Here is a tiny trained network, its code and every weight. The questions are about switching its units off for an input and a class, where a switched-off unit gives its printed mean instead of its output.

import numpy as np


def w(rows, s, z=0):
    codes = np.array(rows[::2]) - 128.0
    scale = np.full(codes.shape[1], s)
    scale[-1] = z or s
    return codes * scale


def f(y):
    return np.maximum(y, 0)


def log_softmax(a):
    a = a - a.max(-1, keepdims=True)
    return a - np.log(np.exp(a).sum(-1, keepdims=True))


def net(x, mask):
    res = np.array(x, float).reshape(1, 5) / 4 @ E
    y = f(res @ A[0][:, :-1].T + A[0][:, -1])
    res = res + np.where(mask, y, B[0][:, -1]) @ B[0][:, :-1]
    return log_softmax(res[-1] @ U[:, :-1].T + U[:, -1])


A, B = {}, {}
E = w([
[212,169,65,103,121,134,47,127,39],'x0',
[125,175,96,183,106,142,221,42,124],'x1',
[212,219,146,127,82,123,156,226,140],'x2',
[122,184,222,58,70,2,135,94,183],'x3',
[137,109,206,161,25,173,180,98,26],'x4',
],0.008)
A[0] = w([
[177,122,102,186,105,208,118,93,2,237],'neuron 0',
[175,124,127,109,114,153,56,209,80,147],'neuron 1',
[118,123,68,114,197,118,106,157,186,241],'neuron 2',
[23,84,162,115,149,103,159,97,166,200],'neuron 3',
[91,89,64,160,178,180,154,114,141,146],'neuron 4',
[163,179,101,69,128,82,70,160,160,162],'neuron 5',
[164,156,153,177,51,148,206,85,74,252],'neuron 6',
],0.0084,0.0036)
B[0] = w([
[84,111,37,96,156,135,170,123,1,252],'neuron 0',
[170,63,149,67,145,157,95,222,96,203],'neuron 1',
[154,177,107,186,214,135,83,118,191,216],'neuron 2',
[73,64,191,181,113,132,121,58,185,207],'neuron 3',
[112,153,74,192,126,195,108,113,120,210],'neuron 4',
[190,146,139,112,172,80,108,143,159,201],'neuron 5',
[119,192,112,107,83,116,215,145,84,217],'neuron 6',
],0.0088,0.012)
U = w([
[190,113,213,76,83,161,118,254,115,112],'0',
[209,190,113,119,198,38,71,156,195,112],'1',
[68,96,226,172,56,126,232,134,206,193],'2',
[111,163,44,217,160,237,100,118,163,96],'3',
[20,31,173,146,132,122,48,40,145,114],'4',
[92,163,34,111,94,151,242,120,28,107],'5',
[144,22,77,54,157,167,67,177,59,39],'6',
[168,215,185,50,18,6,163,89,146,249],'7',
],0.0069,0.0018)

Each question gives the input, the list of numbers given to net, and the class t.
The units are the neurons (one row each of A and B). Each row of codes is followed by its name. A weight is (code - 128) times the scale printed after its matrix; where a second scale follows, it is the last column's (A, B and U).
mask holds one flag per neuron, in row order. A switched-off neuron (its flag False) gives its mean, the last column of its row in B, instead of its output. The means were averaged over made-up inputs and are rounded, as every weight is.
A unit's drop is (log p(t) with every unit on - log p(t) with that unit switched off) / (log p(t) with every unit on - log p(t) with every unit switched off).
The circuit of an input: a set's keep is (log p(t) with only the set's units on - log p(t) with every unit switched off) / (log p(t) with every unit on - log p(t) with every unit switched off). Starting from all 7 units, units are removed one at a time, each time the one whose removal leaves the highest keep (on an exact tie, the one counted first), for as long as the keep stays at least 0.8.
units of the circuit, in order: the units of the circuit, biggest drop first
most important unit: the unit with the biggest drop
k most important neurons: the k neurons with the biggest drops, biggest first
drop when u is switched off: that unit's drop, to one decimal
input [-3,-4,3,-4,-6], class 1: most important unit -> neuron 0
input [6,3,-3,4,-3], class 1: units of the circuit, in order -> neuron 0; neuron 5
input [-5,-4,2,1,4], class 2: units of the circuit, in order -> neuron 0; neuron 1
input [-3,-2,6,-4,-1], class 0: units of the circuit, in order -> neuron 0; neuron 4
input [-1,5,-5,0,-1], class 4: 2 most important neurons -> neuron 3; neuron 0
input [-5,-5,0,-5,6], class 5: units of the circuit, in order -> neuron 0; neuron 2; neuron 5
input [-6,-8,1,0,6], class 2: units of the circuit, in order -> neuron 0; neuron 3
input [3,-1,-6,3,-4], class 1: 4 most important neurons -> neuron 0; neuron 2; neuron 5; neuron 4
input [3,-4,-8,2,-8], class 1: 2 most important neurons -> neuron 2; neuron 5
input [-8,3,-4,-4,-1], class 4: 3 most important neurons -> neuron 3; neuron 6; neuron 0
input [-5,-1,-1,-1,-4], class 4: 4 most important neurons -> neuron 3; neuron 6; neuron 0; neuron 5
input [5,-2,-7,-1,-4], class 3: 2 most important neurons -> neuron 2; neuron 4
input [-2,3,1,2,0], class 2: 2 most important neurons -> neuron 0; neuron 5
input [7,-6,-5,-1,-7], class 1: most important unit -> neuron 2
input [-1,5,-5,2,-1], class 4: 2 most important neurons -> neuron 3; neuron 6
input [-1,-7,-2,-1,0], class 0: drop when neuron 4 is switched off -> 0.3
input [-2,8,-7,5,5], class 2: drop when neuron 6 is switched off -> 0.2
input [7,-2,-5,-7,8], class 5: drop when neuron 0 is switched off -> 0.5
input [3,-7,-1,-1,-8], class 1: drop when neuron 3 is switched off -> 0.0
input [-5,5,-5,0,-4], class 4: most important unit -> neuron 3
